array([ -93, -454,  -71,   53,  162,  -10,  233,  166])
Report the 4th entry.
53
Report the last entry.
166
The second entry from the right is 233
Report the 3rd entry from the right.
-10
The third entry from the left is -71

Questions about the matrix below.
1) What is the largest entry in the last column?
2) What is the largest entry?
3) What is the 2nd entry in reading order?
4) What is the 3rd entry in reading order?
5) What is the third smallest entry?
6) What is the fifth entry from the end, reading row by row?
7) What is the entry in the top-left corner?
8) What is the 3rd entry on the main diagonal?
[[36, 26, 73, 49, 42, 32],
 [66, 23, 70, 92, 68, 87],
 [29, 28, 73, 74, 28, 42],
 [45, 94, 63, 0, 42, 38],
 [29, 53, 85, 23, 21, 49],
 [17, 48, 54, 74, 40, 43],
 [45, 85, 48, 54, 44, 46],
 [76, 34, 77, 10, 36, 76]]
1) 87
2) 94
3) 26
4) 73
5) 17
6) 34
7) 36
8) 73

m = array([ 85,  53, 121, 165, 143,  86, 245, 108,  24, 166, 104, 137])
The entry just right of 53 -> 121
The entry just right of 24: 166

arr =
[[ 52 101   1  76]
 [196 107 105  72]
 [ 77 148 155  95]
 [102  88  17  61]
 [ 63  66  14  89]
 [237 157 118 105]
 [ 98 125 149  95]
 [ 87  55  71 119]
 [121 126 130 105]
 [203  93 101  80]
 [162  68  99 121]]
The bottom-right entry is 121
Give the fifth entry from the end, reading row by row.
Answer: 80
Give the entry in the top-right corner.
Answer: 76
The bottom entry of the column that holds the largest entry is 162
The smallest entry -> 1
The entry directly below the largest entry -> 98
The third smallest entry -> 17
Give the entry directly above 88.
Answer: 148
Give the first entry, reading row by row.
Answer: 52
Give the entry just left of 66.
Answer: 63
Give the entry just left of 157.
Answer: 237
Give the entry directly below 98.
Answer: 87
Give the entry just left of 148.
Answer: 77
The smallest entry in the last row: 68
The last entry in the row that holds the largest entry -> 105
Give the entry just right of the largest entry.
Answer: 157
The entry just left of the smallest entry -> 101
Give the entry just left of 93.
Answer: 203
Give the entry directly above 119.
Answer: 95

X =
[[ 0.1  1.2  0.4 -0.6 -0.2 -0.6]
 [ 0.2  0.8  0.3  0.4 -0.4 -0.7]
 [-0.4  0.4  0.3  1.3 -0.1  0.1]
 [-0.2  1.2  0.5 -0.5  0.0 -0.4]
 [ 0.8 -2.2 -1.3 -1.0  0.7  1.0]
 [ 0.9  0.4  0.6 -0.1  1.1  0.8]
 [ 0.3  0.6  0.1 -1.8  0.0  0.1]
 [-0.2  0.7 -0.1  1.4  0.2 -0.5]
 [ 0.3  1.4  1.4 -2.2  0.5  1.5]
 [-0.4 -0.5 -0.1 -0.9 -0.1  0.7]
 [ 0.2  0.7  0.6 -0.9  0.2  0.2]]
Which number is the 3rd entry in reading order? 0.4
The last entry, reading row by row -> 0.2
Which number is the 2nd entry, reading row by row? 1.2
The top-right entry: -0.6
Which number is the second entry on the main diagonal? 0.8
The top-left entry is 0.1
The bottom-left entry: 0.2
Which number is the largest entry? 1.5
Which number is the fourth entry in reading order? -0.6
Which number is the 3rd entry on the diagonal from the top-right corner? 1.3
Which number is the third entry on the main diagonal? 0.3
The smallest entry in the last row is -0.9
Which number is the largest entry in the first column? 0.9
Which number is the 4th entry from the end, reading row by row? 0.6
Which number is the 2nd entry on the diagonal from the top-right corner? -0.4
Which number is the entry just left of the largest entry? 0.5
The entry just right of 1.3: -0.1
The entry directly below the largest entry is 0.7
Which number is the second-last entry, reading row by row? 0.2
Which number is the smallest entry in the last column? -0.7

A = [ 0.153 -0.163 -0.037  0.174]
Which number is the 3rd entry from the right?
A: -0.163
The 2nd entry from the right is -0.037
Which number is the 1st entry?
A: 0.153
